Here is a tiny trained network, its code and every weight. The questions are about switching its units off for an input and a target symbol, where a switched-off unit gives its printed mean instead of its output.

import numpy as np


def w(rows, s, z=0):
    codes = np.array(rows[::2]) - 128.0
    scale = np.full(codes.shape[1], s)
    scale[-1] = z or s
    return codes * scale


def norm(h):
    return h / np.sqrt((h * h).mean(-1, keepdims=True) + 1e-5)


def f(y):
    return np.maximum(y, 0)


def softmax(a):
    e = np.exp(a - a.max(-1, keepdims=True))
    return e / e.sum(-1, keepdims=True)


def log_softmax(a):
    a = a - a.max(-1, keepdims=True)
    return a - np.log(np.exp(a).sum(-1, keepdims=True))


def net(x, mask):
    ids = ['ΔΘΠΣΦβεζημψω'.index(c) for c in x.split()]
    T = len(ids)
    res = E[ids] + P[:T]
    u = 0
    for l in range(2):
        r = norm(res)
        for j in range(3):
            rows = slice(2 * j, 2 * j + 2)
            q, k, v = (r @ M[l][rows].T for M in (Q, K, V))
            z = softmax(np.where(np.tri(T) > 0, q @ k.T / 2**0.5, -1e9)) @ v
            o = O[l][rows]
            res = res + np.where(mask[u + j], z, o[:, -1]) @ o[:, :-1]
        u += 3
        y = f(norm(res) @ A[l][:, :-1].T + A[l][:, -1])
        res = res + np.where(mask[u : u + 4], y, B[l][:, -1]) @ B[l][:, :-1]
        u += 4
    return log_softmax(norm(res)[-1] @ U[:, :-1].T + U[:, -1])


Q, K, V, O, A, B = {}, {}, {}, {}, {}, {}
E = w([
[124,119,66],'Δ',
[96,75,150],'Θ',
[95,177,117],'Π',
[116,140,110],'Σ',
[131,110,115],'Φ',
[174,92,103],'β',
[75,171,194],'ε',
[164,93,8],'ζ',
[245,117,162],'η',
[153,202,147],'μ',
[143,121,192],'ψ',
[112,75,136],'ω',
],0.016)
P = w([
[154,196,63],'0',
[3,185,78],'1',
[40,130,98],'2',
[82,206,120],'3',
[135,104,113],'4',
[138,106,102],'5',
[101,78,78],'6',
[55,82,227],'7',
[93,125,118],'8',
[54,107,64],'9',
[41,112,86],'10',
[67,171,160],'11',
],0.0076)
Q[0] = w([
[42,148,164],'0.h1',
[189,125,216],'0.h1',
[39,1,92],'0.h2',
[86,108,135],'0.h2',
[224,139,156],'0.h3',
[219,109,163],'0.h3',
],0.012)
K[0] = w([
[97,204,33],'0.h1',
[210,182,144],'0.h1',
[214,227,200],'0.h2',
[170,115,164],'0.h2',
[42,158,104],'0.h3',
[8,185,143],'0.h3',
],0.011)
V[0] = w([
[199,90,122],'0.h1',
[228,182,140],'0.h1',
[128,8,28],'0.h2',
[6,137,63],'0.h2',
[253,197,162],'0.h3',
[46,87,109],'0.h3',
],0.011)
O[0] = w([
[67,24,31,53],'0.h1',
[157,26,156,2],'0.h1',
[29,46,31,57],'0.h2',
[31,112,223,194],'0.h2',
[255,3,162,48],'0.h3',
[41,201,117,176],'0.h3',
],0.0058,0.006)
A[0] = w([
[7,98,182,227],'0.n1',
[200,70,107,211],'0.n2',
[129,216,13,252],'0.n3',
[160,152,157,123],'0.n4',
],0.012,0.0019)
B[0] = w([
[224,110,159,254],'0.n1',
[197,18,115,166],'0.n2',
[144,104,249,206],'0.n3',
[64,168,106,163],'0.n4',
],0.013,0.009)
Q[1] = w([
[100,123,65],'1.h1',
[171,252,132],'1.h1',
[127,153,217],'1.h2',
[154,158,80],'1.h2',
[188,148,239],'1.h3',
[145,140,185],'1.h3',
],0.02)
K[1] = w([
[195,144,222],'1.h1',
[127,68,84],'1.h1',
[79,86,57],'1.h2',
[76,172,103],'1.h2',
[94,108,8],'1.h3',
[106,105,110],'1.h3',
],0.016)
V[1] = w([
[207,5,241],'1.h1',
[193,202,89],'1.h1',
[34,183,167],'1.h2',
[188,219,20],'1.h2',
[85,207,35],'1.h3',
[9,105,33],'1.h3',
],0.013)
O[1] = w([
[36,81,221,180],'1.h1',
[158,185,168,63],'1.h1',
[42,175,92,172],'1.h2',
[202,211,101,1],'1.h2',
[147,209,55,65],'1.h3',
[131,39,5,116],'1.h3',
],0.012,0.0094)
A[1] = w([
[67,43,245,251],'1.n1',
[182,57,123,125],'1.n2',
[97,149,159,35],'1.n3',
[190,182,163,241],'1.n4',
],0.012,0.0027)
B[1] = w([
[232,147,5,248],'1.n1',
[214,85,166,147],'1.n2',
[102,171,101,138],'1.n3',
[199,139,98,155],'1.n4',
],0.012,0.017)
U = w([
[54,14,20,222],'Δ',
[135,104,230,62],'Θ',
[193,29,137,193],'Π',
[147,210,159,198],'Σ',
[135,45,133,30],'Φ',
[138,79,136,2],'β',
[165,155,114,64],'ε',
[151,93,188,65],'ζ',
[45,15,252,82],'η',
[178,50,133,94],'μ',
[196,179,2,127],'ψ',
[14,145,118,108],'ω',
],0.0088,0.0058)

Each question gives the input, a string of symbols that net reads in full, and the target symbol t.
The units are the heads (2 rows each of Q, K, V and O) and the neurons (one row each of A and B). Each row of codes is followed by its name. A weight is (code - 128) times the scale printed after its matrix; where a second scale follows, it is the last column's (O, A, B and U).
mask holds one flag per unit, layer by layer, with each layer's heads first. A switched-off unit (its flag False) gives its mean, the last column of its rows in O or B, instead of its output. The means were averaged over made-up inputs and are rounded, as every weight is.
A unit's drop is (log p(t) with every unit on - log p(t) with that unit switched off) / (log p(t) with every unit on - log p(t) with every unit switched off).
The circuit of an input: a set's keep is (log p(t) with only the set's units on - log p(t) with every unit switched off) / (log p(t) with every unit on - log p(t) with every unit switched off). Starting from the 12 units with the biggest drops (on a tie, the unit counted first), units are removed one at a time, each time the one whose removal leaves the highest keep (on an exact tie, the one counted first), for as long as the keep stays at least 0.8.
circuit, biggest first: the units of the circuit, biggest drop first
unit that matters most: the unit with the biggest drop
top k neurons: the k neurons with the biggest drops, biggest first
top k neurons in layer l: the k neurons of layer l with the biggest drops, biggest first
heads that matter: for each layer, one digit per head in row order, 1 if its drop is at least 0.15 and else 0, layers parted by /
input Σ Σ ψ Θ ε Φ, target ψ: unit that matters most	0.h2
input Δ ω Σ ε Σ Θ Δ ζ, target η: circuit, biggest first	[0.n3 1.h1]
input Σ Δ ω ω Σ, target ψ: heads that matter	111 / 101
input ω Θ Θ Φ ω ω ε ε β, target Δ: heads that matter	011 / 010
input Σ ψ ε Σ μ ω Φ ψ β, target ψ: top 2 neurons in layer 0	[0.n1 0.n3]
input ω β Δ ω ζ, target Δ: circuit, biggest first	[0.h2 1.h2]
input ε β β, target Σ: heads that matter	010 / 000
input ω Σ ε ε ω μ ψ, target Δ: heads that matter	011 / 000
input Θ ε ψ ω ω Σ μ, target ω: top 3 neurons	[1.n1 0.n3 0.n2]
input ω ω Π, target Δ: heads that matter	011 / 001
input ω Σ ω ε Σ ψ Σ ε β ω Σ Σ, target Δ: heads that matter	111 / 010
input ε Δ β ω ζ ψ ε, target Σ: top 2 neurons	[0.n1 0.n2]
input ω ε ω β, target Δ: heads that matter	011 / 000
input Δ Σ ω Θ ω Σ Θ, target η: top neuron	[0.n1]
input Δ ε Θ Δ ω ψ Π, target η: top 2 neurons	[0.n3 0.n1]
input ε Δ ω ω Δ ω ε μ, target Σ: heads that matter	000 / 001
input Σ ε Φ ω ε ω ε μ ψ, target ψ: top 3 neurons	[0.n3 0.n4 0.n1]
input Σ ε ω ω, target ψ: top 2 neurons	[0.n3 0.n1]
input Σ ω Σ ω μ ε ω μ, target ψ: heads that matter	111 / 100
input Δ ψ Σ ω β Σ, target η: unit that matters most	0.n3
input Δ ω ω ω Σ Θ ε ω, target η: top 3 neurons in layer 0	[0.n1 0.n3 0.n2]
input ω Σ Δ ζ, target Δ: top 2 neurons	[0.n3 0.n2]
input ω ε Σ Φ Π ω, target Δ: heads that matter	011 / 010
input ε ω ω ω Θ Π, target Σ: heads that matter	000 / 000
input Σ ω ω ε μ Σ ω Σ, target ψ: top 2 neurons	[0.n3 0.n4]
